Below is a small trained network, with its code and all its weights. Each question gives an input and a class and asks what happens when units are switched off, that is, made to give their printed mean instead of their output.

import numpy as np


def w(rows, s, z=0):
    codes = np.array(rows[::2]) - 128.0
    scale = np.full(codes.shape[1], s)
    scale[-1] = z or s
    return codes * scale


def f(y):
    return y / 2 * (1 + np.tanh(0.7978845608 * (y + 0.044715 * y**3)))


def log_softmax(a):
    a = a - a.max(-1, keepdims=True)
    return a - np.log(np.exp(a).sum(-1, keepdims=True))


def net(x, mask):
    res = np.array(x, float).reshape(1, 6) / 4 @ E
    y = f(res @ A[0][:, :-1].T + A[0][:, -1])
    res = res + np.where(mask, y, B[0][:, -1]) @ B[0][:, :-1]
    return log_softmax(res[-1] @ U[:, :-1].T + U[:, -1])


A, B = {}, {}
E = w([
[159,26,108,95,111,118,231,146,182],'x0',
[170,108,176,5,76,142,98,180,101],'x1',
[94,140,120,84,132,208,151,129,183],'x2',
[67,65,117,96,151,62,88,226,114],'x3',
[235,145,121,141,76,55,117,202,185],'x4',
[174,28,219,158,86,121,94,135,152],'x5',
],0.011)
A[0] = w([
[164,161,96,84,101,164,173,134,147,191],'neuron 1',
[120,243,94,132,184,202,138,133,66,213],'neuron 2',
[165,205,122,154,83,113,31,97,124,200],'neuron 3',
[146,102,213,145,162,64,15,162,98,189],'neuron 4',
[56,109,92,205,204,124,192,54,120,193],'neuron 5',
[135,105,243,174,73,134,27,152,175,241],'neuron 6',
[96,199,23,203,133,2,133,183,107,207],'neuron 7',
[129,156,218,49,84,81,147,172,114,242],'neuron 8',
[147,67,196,88,76,75,132,179,128,215],'neuron 9',
[132,15,149,52,127,202,158,142,172,253],'neuron 10',
[195,84,206,156,66,42,156,80,90,165],'neuron 11',
],0.0089,0.0028)
B[0] = w([
[130,113,114,105,119,144,121,101,169,183],'neuron 1',
[74,153,146,78,187,153,104,36,209,231],'neuron 2',
[139,126,125,150,181,156,88,82,123,226],'neuron 3',
[106,127,153,177,165,34,82,162,106,235],'neuron 4',
[62,207,154,176,140,100,194,193,128,228],'neuron 5',
[156,90,147,198,105,135,109,143,61,250],'neuron 6',
[189,151,54,136,205,93,132,136,183,242],'neuron 7',
[139,80,186,8,84,126,86,160,118,217],'neuron 8',
[151,93,163,67,94,114,115,152,108,243],'neuron 9',
[108,119,131,118,21,181,136,189,140,238],'neuron 10',
[177,125,164,123,119,95,155,66,85,236],'neuron 11',
],0.012,0.013)
U = w([
[165,170,124,255,133,180,82,102,107,109],'0',
[92,148,130,85,162,194,99,48,136,67],'1',
[172,157,10,147,164,124,156,167,161,155],'2',
[148,102,156,115,119,90,54,186,72,17],'3',
[214,152,159,109,99,124,209,48,81,157],'4',
[58,236,142,197,138,151,240,155,122,123],'5',
[145,57,96,70,50,208,168,180,172,251],'6',
[176,126,196,199,77,164,136,154,82,106],'7',
],0.01,0.0016)

Each question gives the input, the list of numbers given to net, and the class t.
The units are the neurons (one row each of A and B). Each row of codes is followed by its name. A weight is (code - 128) times the scale printed after its matrix; where a second scale follows, it is the last column's (A, B and U).
mask holds one flag per neuron, in row order. A switched-off neuron (its flag False) gives its mean, the last column of its row in B, instead of its output. The means were averaged over made-up inputs and are rounded, as every weight is.
A unit's drop is (log p(t) with every unit on - log p(t) with that unit switched off) / (log p(t) with every unit on - log p(t) with every unit switched off).
The circuit of an input: a set's keep is (log p(t) with only the set's units on - log p(t) with every unit switched off) / (log p(t) with every unit on - log p(t) with every unit switched off). Starting from all 11 units, units are removed one at a time, each time the one whose removal leaves the highest keep (on an exact tie, the one counted first), for as long as the keep stays at least 0.8.
circuit, biggest first: the units of the circuit, biggest drop first
most important unit: the unit with the biggest drop
k most important neurons: the k neurons with the biggest drops, biggest first
drop of u: that unit's drop, to one decimal
input [-3,-3,-6,-4,2,-8], class 2: most important unit	neuron 7
input [-4,4,0,4,0,-4], class 1: circuit, biggest first	neuron 2; neuron 6
input [1,-6,4,2,4,5], class 7: 2 most important neurons	neuron 2; neuron 3
input [3,-1,3,2,-1,-7], class 5: 2 most important neurons	neuron 5; neuron 8
input [-3,-3,-4,-2,5,6], class 0: 4 most important neurons	neuron 8; neuron 3; neuron 10; neuron 6
input [0,1,0,0,2,-6], class 2: 2 most important neurons	neuron 7; neuron 8
input [5,-4,-6,5,-7,6], class 7: 2 most important neurons	neuron 2; neuron 7
input [-2,6,6,6,-4,-5], class 6: 2 most important neurons	neuron 10; neuron 3
input [-6,-2,-5,-8,-5,-6], class 1: 2 most important neurons	neuron 2; neuron 3
input [8,-1,-1,-8,-3,0], class 5: 3 most important neurons	neuron 5; neuron 8; neuron 9
input [6,-4,-8,-7,6,-3], class 2: drop of neuron 6	0.3
input [-4,2,-2,-7,-7,5], class 0: drop of neuron 1	0.1
input [-3,-7,-2,-4,1,-5], class 5: drop of neuron 5	4.1
input [6,1,3,8,1,3], class 6: circuit, biggest first	neuron 10
input [-3,2,-6,-7,2,-7], class 1: drop of neuron 2	0.4
